Below are the code and all the weights of a small trained network. Each question names an input and a target symbol and asks about switching units off, where a switched-off unit gives its printed mean instead of its output.

import numpy as np


def w(rows, s, z=0):
    codes = np.array(rows[::2]) - 128.0
    scale = np.full(codes.shape[1], s)
    scale[-1] = z or s
    return codes * scale


def softmax(a):
    e = np.exp(a - a.max(-1, keepdims=True))
    return e / e.sum(-1, keepdims=True)


def log_softmax(a):
    a = a - a.max(-1, keepdims=True)
    return a - np.log(np.exp(a).sum(-1, keepdims=True))


def net(x, mask):
    ids = ['ΘΠΣΨβδεζηλμξτφω'.index(c) for c in x.split()]
    T = len(ids)
    res = E[ids] + P[:T]
    u = 0
    for l in range(2):
        r = res
        for j in range(3):
            rows = slice(2 * j, 2 * j + 2)
            q, k, v = (r @ M[l][rows].T for M in (Q, K, V))
            z = softmax(np.where(np.tri(T) > 0, q @ k.T / 2**0.5, -1e9)) @ v
            o = O[l][rows]
            res = res + np.where(mask[u + j], z, o[:, -1]) @ o[:, :-1]
        u += 3
    return log_softmax(res[-1] @ U[:, :-1].T + U[:, -1])


Q, K, V, O = {}, {}, {}, {}
E = w([
[122,156,138,118,65,136,107,41,104,186,178,118],'Θ',
[96,159,43,178,201,152,105,182,52,68,166,43],'Π',
[193,116,87,83,56,32,225,174,35,107,123,38],'Σ',
[141,111,179,116,103,76,134,119,153,89,181,188],'Ψ',
[124,60,128,68,150,97,133,135,87,113,138,208],'β',
[76,177,166,226,235,79,115,57,91,161,4,168],'δ',
[203,92,138,97,212,166,51,98,230,111,106,79],'ε',
[111,155,111,133,58,128,67,142,78,161,161,188],'ζ',
[106,89,130,120,138,133,173,88,154,179,165,152],'η',
[78,64,125,64,69,213,80,81,100,22,71,96],'λ',
[75,147,88,143,79,159,115,110,128,220,142,112],'μ',
[117,147,145,180,62,111,130,104,184,171,174,119],'ξ',
[95,192,241,58,28,101,188,86,197,180,37,201],'τ',
[115,227,198,22,160,228,81,173,204,131,170,164],'φ',
[100,86,112,140,110,110,128,177,150,139,139,183],'ω',
],0.016)
P = w([
[154,106,145,105,154,60,108,183,112,189,101,142],'0',
[121,204,16,99,151,55,115,55,168,122,115,167],'1',
[77,69,100,69,148,43,75,87,206,90,189,59],'2',
[235,137,234,195,138,201,189,182,36,130,63,110],'3',
[239,168,55,165,119,225,206,96,139,2,164,72],'4',
[126,10,171,167,135,205,60,112,160,85,147,132],'5',
],0.0097)
Q[0] = w([
[54,82,166,183,207,76,15,83,121,223,165,204],'0.h1',
[123,109,147,213,85,58,236,121,25,138,85,117],'0.h1',
[212,134,68,126,120,172,196,190,65,72,206,46],'0.h2',
[103,143,193,195,85,56,235,143,2,158,37,130],'0.h2',
[89,167,254,80,129,90,139,206,113,232,135,146],'0.h3',
[78,56,143,47,92,136,12,85,230,136,117,141],'0.h3',
],0.0098)
K[0] = w([
[186,122,191,212,137,201,145,147,33,166,67,183],'0.h1',
[40,166,49,165,79,95,198,74,86,86,112,193],'0.h1',
[120,96,27,67,92,130,87,141,183,77,251,96],'0.h2',
[103,203,26,126,135,60,161,78,153,122,66,176],'0.h2',
[147,248,131,74,139,134,173,155,148,150,122,187],'0.h3',
[159,108,245,129,107,212,126,174,97,147,95,99],'0.h3',
],0.011)
V[0] = w([
[128,124,103,56,123,116,70,114,21,145,83,170],'0.h1',
[176,126,191,98,162,128,150,1,90,147,234,112],'0.h1',
[124,185,164,144,106,156,51,121,128,63,120,81],'0.h2',
[96,178,92,153,54,102,54,186,97,195,145,69],'0.h2',
[81,125,85,94,207,189,187,112,137,232,91,73],'0.h3',
[108,164,158,124,147,133,117,100,100,157,144,245],'0.h3',
],0.0088)
O[0] = w([
[40,194,147,165,114,132,132,173,168,43,147,102,243],'0.h1',
[54,142,80,55,141,120,124,215,146,186,53,60,177],'0.h1',
[155,209,151,188,93,31,131,160,118,105,128,120,165],'0.h2',
[175,104,175,122,102,102,1,158,110,102,114,104,47],'0.h2',
[130,100,34,148,14,146,109,203,219,76,66,164,117],'0.h3',
[155,93,96,130,139,122,162,159,168,127,173,54,248],'0.h3',
],0.0098,0.0011)
Q[1] = w([
[114,90,162,109,52,45,154,182,90,203,155,140],'1.h1',
[117,107,144,91,55,111,220,73,108,217,124,174],'1.h1',
[147,147,31,212,153,130,134,103,88,67,98,150],'1.h2',
[2,26,73,211,73,71,149,48,20,48,70,72],'1.h2',
[51,93,140,138,123,64,84,141,160,231,230,216],'1.h3',
[115,170,188,117,191,182,59,105,186,82,61,143],'1.h3',
],0.0075)
K[1] = w([
[153,81,180,141,139,138,78,103,160,117,68,100],'1.h1',
[192,131,176,73,151,116,168,102,197,77,108,131],'1.h1',
[122,115,68,153,191,79,123,109,108,48,69,113],'1.h2',
[92,38,120,185,100,141,167,130,1,84,52,105],'1.h2',
[183,119,197,168,141,214,170,215,97,134,80,134],'1.h3',
[142,112,68,155,108,120,119,106,27,139,144,62],'1.h3',
],0.0088)
V[1] = w([
[112,147,137,107,121,253,86,125,136,138,119,103],'1.h1',
[157,87,204,99,178,99,107,76,211,69,38,79],'1.h1',
[147,163,148,141,15,193,141,120,175,202,228,159],'1.h2',
[115,22,112,70,103,80,107,166,155,88,138,168],'1.h2',
[111,160,187,152,3,131,147,12,182,213,96,64],'1.h3',
[194,174,134,26,76,124,187,135,106,94,130,116],'1.h3',
],0.0062)
O[1] = w([
[153,183,103,123,87,135,74,172,124,87,108,154,194],'1.h1',
[107,187,43,55,157,86,117,2,106,137,119,198,237],'1.h1',
[131,133,56,89,152,140,96,175,26,150,92,194,65],'1.h2',
[129,87,149,188,171,154,219,85,65,113,96,160,248],'1.h2',
[112,143,10,126,165,92,113,72,211,21,171,231,31],'1.h3',
[164,110,103,57,145,74,204,111,62,26,94,110,31],'1.h3',
],0.0074,0.0017)
U = w([
[179,125,212,122,39,103,129,123,165,143,117,153,54],'Θ',
[150,109,139,111,49,181,170,128,211,101,201,107,2],'Π',
[107,150,120,103,213,96,156,117,78,185,174,79,91],'Σ',
[242,99,100,113,218,83,46,82,143,194,49,113,245],'Ψ',
[83,215,172,225,182,65,169,114,143,145,143,152,100],'β',
[145,114,62,138,176,154,144,115,117,58,199,118,82],'δ',
[182,105,153,176,161,229,127,68,112,148,227,177,137],'ε',
[80,160,162,80,24,83,220,106,135,205,108,235,90],'ζ',
[134,143,108,201,208,127,62,164,65,85,177,23,151],'η',
[84,145,156,117,157,224,199,130,123,97,160,77,103],'λ',
[190,82,69,123,49,2,209,132,43,119,131,47,237],'μ',
[150,94,115,136,72,180,77,137,143,84,107,166,62],'ξ',
[97,70,78,102,90,188,163,132,127,150,104,117,99],'τ',
[97,177,120,17,154,137,56,209,146,145,119,108,188],'φ',
[56,169,191,78,142,239,75,69,93,43,60,143,110],'ω',
],0.007,0.0039)

Each question gives the input, a string of symbols that net reads in full, and the target symbol t.
The units are the heads (2 rows each of Q, K, V and O). Each row of codes is followed by its name. A weight is (code - 128) times the scale printed after its matrix; where a second scale follows, it is the last column's (O and U).
mask holds one flag per head, layer by layer. A switched-off head (its flag False) gives its mean, the last column of its rows in O, instead of its output. The means were averaged over made-up inputs and are rounded, as every weight is.
A unit's drop is (log p(t) with every unit on - log p(t) with that unit switched off) / (log p(t) with every unit on - log p(t) with every unit switched off).
The circuit of an input: a set's keep is (log p(t) with only the set's units on - log p(t) with every unit switched off) / (log p(t) with every unit on - log p(t) with every unit switched off). Starting from all 6 units, units are removed one at a time, each time the one whose removal leaves the highest keep (on an exact tie, the one counted first), for as long as the keep stays at least 0.8.
circuit, biggest first: the units of the circuit, biggest drop first
most important unit: the unit with the biggest drop
heads that matter: for each layer, one digit per head in row order, 1 if its drop is at least 0.15 and else 0, layers parted by /
input ω Ψ β Σ Θ, target λ: heads that matter : 110 / 000
input ζ λ τ λ Θ, target δ: heads that matter : 000 / 001
input δ ω ξ, target Π: circuit, biggest first : (0.h1; 0.h3)
input τ τ φ φ ξ, target μ: circuit, biggest first : (0.h2; 0.h1)
input δ ε Θ, target Π: heads that matter : 101 / 000
input ξ η ξ Θ τ δ, target β: circuit, biggest first : (0.h2)
input τ ξ ω, target δ: heads that matter : 000 / 001
input Θ λ τ ζ, target β: circuit, biggest first : (0.h2; 0.h1)
input ω δ ζ, target ε: circuit, biggest first : (0.h1; 0.h2)
input τ ω Σ ε φ, target φ: heads that matter : 010 / 010
input Ψ λ φ φ ω, target μ: circuit, biggest first : (0.h2; 1.h3)
input λ Ψ ξ, target β: circuit, biggest first : (0.h1; 0.h2)
input η φ φ ζ, target μ: circuit, biggest first : (0.h3; 1.h3)
input ξ Ψ η, target Ψ: circuit, biggest first : (0.h2; 0.h1)
input ε δ μ, target ζ: most important unit : 0.h3
input Σ λ φ ζ, target β: circuit, biggest first : (0.h1; 0.h2)
input τ φ ω ω ω Ψ, target ε: heads that matter : 100 / 000
input ε Π Ψ, target ζ: heads that matter : 001 / 100
input φ λ ξ β, target β: heads that matter : 110 / 000
input Θ Ψ β, target φ: circuit, biggest first : (0.h1)
input Ψ Π η, target Σ: heads that matter : 001 / 000
input τ λ ω ζ φ, target φ: heads that matter : 000 / 010
